Below are the code and all the weights of a small trained network. Each question names an input and a class and asks about switching units off, where a switched-off unit gives its printed mean instead of its output.

import numpy as np


def w(rows, s, z=0):
    codes = np.array(rows[::2]) - 128.0
    scale = np.full(codes.shape[1], s)
    scale[-1] = z or s
    return codes * scale


def norm(h):
    return h / np.sqrt((h * h).mean(-1, keepdims=True) + 1e-5)


def f(y):
    return y / 2 * (1 + np.tanh(0.7978845608 * (y + 0.044715 * y**3)))


def log_softmax(a):
    a = a - a.max(-1, keepdims=True)
    return a - np.log(np.exp(a).sum(-1, keepdims=True))


def net(x, mask):
    res = np.array(x, float).reshape(1, 3) / 4 @ E
    u = 0
    for l in range(4):
        y = f(norm(res) @ A[l][:, :-1].T + A[l][:, -1])
        res = res + np.where(mask[u : u + 4], y, B[l][:, -1]) @ B[l][:, :-1]
        u += 4
    return log_softmax(norm(res)[-1] @ U[:, :-1].T + U[:, -1])


A, B = {}, {}
E = w([
[136,119,146,57,164,137,252,125,30,144,74,105],'x0',
[80,169,26,99,166,158,109,216,57,129,190,199],'x1',
[36,190,176,115,165,67,169,155,186,165,144,119],'x2',
],0.0019)
A[0] = w([
[46,188,39,83,188,167,122,213,43,160,194,202,161],'L0N1',
[53,201,134,113,92,113,116,127,116,87,79,89,2],'L0N2',
[34,249,235,77,170,104,196,169,208,154,143,130,102],'L0N3',
[191,104,249,137,133,59,155,17,178,178,63,51,153],'L0N4',
],0.0015,0.0023)
B[0] = w([
[139,123,201,118,55,90,82,97,106,94,148,3,251],'L0N1',
[224,180,82,143,161,122,182,147,155,179,132,106,77],'L0N2',
[158,32,17,199,114,104,97,65,93,219,78,203,161],'L0N3',
[65,138,106,85,91,134,46,155,53,106,203,69,211],'L0N4',
],0.0021)
A[1] = w([
[162,119,121,60,201,156,250,154,100,148,69,128,109],'L1N1',
[92,66,130,204,57,74,55,122,180,112,233,139,220],'L1N2',
[199,72,100,86,100,231,86,116,83,21,141,102,251],'L1N3',
[55,255,242,126,210,46,195,177,220,140,148,141,2],'L1N4',
],0.0018,0.00037)
B[1] = w([
[75,132,169,181,98,166,129,145,199,76,138,184,151],'L1N1',
[131,150,174,108,112,152,228,145,98,150,83,159,245],'L1N2',
[94,129,125,149,188,64,128,133,160,200,73,146,250],'L1N3',
[143,4,27,127,154,125,101,90,149,149,78,142,153],'L1N4',
],0.0032,0.0018)
A[2] = w([
[175,93,158,162,142,119,188,54,216,98,105,86,29],'L2N1',
[230,68,89,134,144,187,96,120,104,75,110,120,10],'L2N2',
[142,160,109,213,89,142,38,129,254,107,200,180,5],'L2N3',
[248,90,111,133,137,190,88,118,87,74,98,140,59],'L2N4',
],0.0026,0.0011)
B[2] = w([
[119,155,88,51,138,111,87,159,92,107,252,106,180],'L2N1',
[20,93,101,94,129,79,165,125,170,175,183,145,108],'L2N2',
[146,85,145,110,148,187,240,166,162,66,115,176,254],'L2N3',
[65,119,107,122,135,84,146,118,170,166,112,127,160],'L2N4',
],0.0043,0.00094)
A[3] = w([
[87,76,33,158,177,74,131,100,197,220,137,164,7],'L3N1',
[164,120,124,204,87,163,69,119,185,136,119,182,194],'L3N2',
[120,120,146,71,157,161,253,99,58,125,110,104,87],'L3N3',
[122,190,34,102,171,152,100,189,72,124,191,178,92],'L3N4',
],0.0032,0.0011)
B[3] = w([
[82,79,72,73,70,74,182,90,137,197,81,166,234],'L3N1',
[102,156,102,113,200,144,150,171,45,122,117,146,168],'L3N2',
[150,135,98,167,134,167,128,190,216,100,157,222,254],'L3N3',
[168,81,243,97,79,84,90,11,193,114,158,3,252],'L3N4',
],0.0034,0.0016)
U = w([
[134,124,139,138,136,175,158,173,159,85,137,169,137],'0',
[140,126,161,104,108,112,86,94,129,119,159,50,130],'1',
[97,103,78,114,116,94,140,110,137,177,99,145,133],'2',
[148,189,121,176,147,142,97,152,66,143,89,136,128],'3',
[186,208,6,160,215,145,136,55,134,120,181,84,7],'4',
[186,212,4,156,202,141,134,59,135,118,180,89,13],'5',
[188,209,4,160,219,144,136,52,133,121,186,86,6],'6',
[184,211,12,153,213,149,132,56,135,129,183,91,8],'7',
],0.018)

Each question gives the input, the list of numbers given to net, and the class t.
The units are the neurons (one row each of A and B). Each row of codes is followed by its name. A weight is (code - 128) times the scale printed after its matrix; where a second scale follows, it is the last column's (A, B and U).
mask holds one flag per neuron, layer by layer. A switched-off neuron (its flag False) gives its mean, the last column of its row in B, instead of its output. The means were averaged over made-up inputs and are rounded, as every weight is.
A unit's drop is (log p(t) with every unit on - log p(t) with that unit switched off) / (log p(t) with every unit on - log p(t) with every unit switched off).
The circuit of an input: a set's keep is (log p(t) with only the set's units on - log p(t) with every unit switched off) / (log p(t) with every unit on - log p(t) with every unit switched off). Starting from the 12 units with the biggest drops (on a tie, the unit counted first), units are removed one at a time, each time the one whose removal leaves the highest keep (on an exact tie, the one counted first), for as long as the keep stays at least 0.8.
circuit, biggest first: the units of the circuit, biggest drop first
unit that matters most: the unit with the biggest drop
top k neurons: the k neurons with the biggest drops, biggest first
top k neurons in layer l: the k neurons of layer l with the biggest drops, biggest first
drop of u: that unit's drop, to one decimal
input [7,-3,-8], class 2: circuit, biggest first	(L2N2)
input [6,-6,0], class 0: top 2 neurons in layer 3	(L3N3 L3N4)
input [2,4,-5], class 2: top 4 neurons	(L0N4 L2N4 L2N1 L2N2)
input [-5,6,1], class 1: top 2 neurons	(L3N4 L1N1)
input [5,1,-5], class 0: top 4 neurons	(L1N4 L0N3 L3N3 L1N1)
input [-2,-3,-1], class 3: top 2 neurons	(L0N4 L3N4)
input [-5,-1,6], class 2: top 4 neurons	(L1N4 L1N1 L3N1 L3N3)
input [1,-2,-1], class 3: top 2 neurons	(L0N4 L3N4)
input [0,7,6], class 1: top 2 neurons	(L3N4 L1N3)
input [-2,-5,-6], class 2: top 2 neurons in layer 3	(L3N4 L3N1)
input [-3,-2,1], class 3: top 2 neurons in layer 1	(L1N2 L1N1)
input [-6,0,-8], class 2: circuit, biggest first	(L2N2 L2N4)
input [-6,-5,-2], class 0: top 3 neurons	(L2N3 L0N1 L3N4)
input [8,5,0], class 0: unit that matters most	L3N3
input [-4,-4,5], class 2: top 2 neurons	(L0N1 L1N4)
input [4,7,-7], class 1: top 2 neurons	(L3N4 L1N4)
input [-8,-5,7], class 0: top 2 neurons	(L2N3 L1N3)
input [-1,-3,3], class 3: top 2 neurons in layer 3	(L3N4 L3N1)
input [2,7,0], class 1: drop of L3N4	0.1
input [-4,-2,6], class 2: unit that matters most	L1N4
input [-4,-3,6], class 2: drop of L1N4	1.3
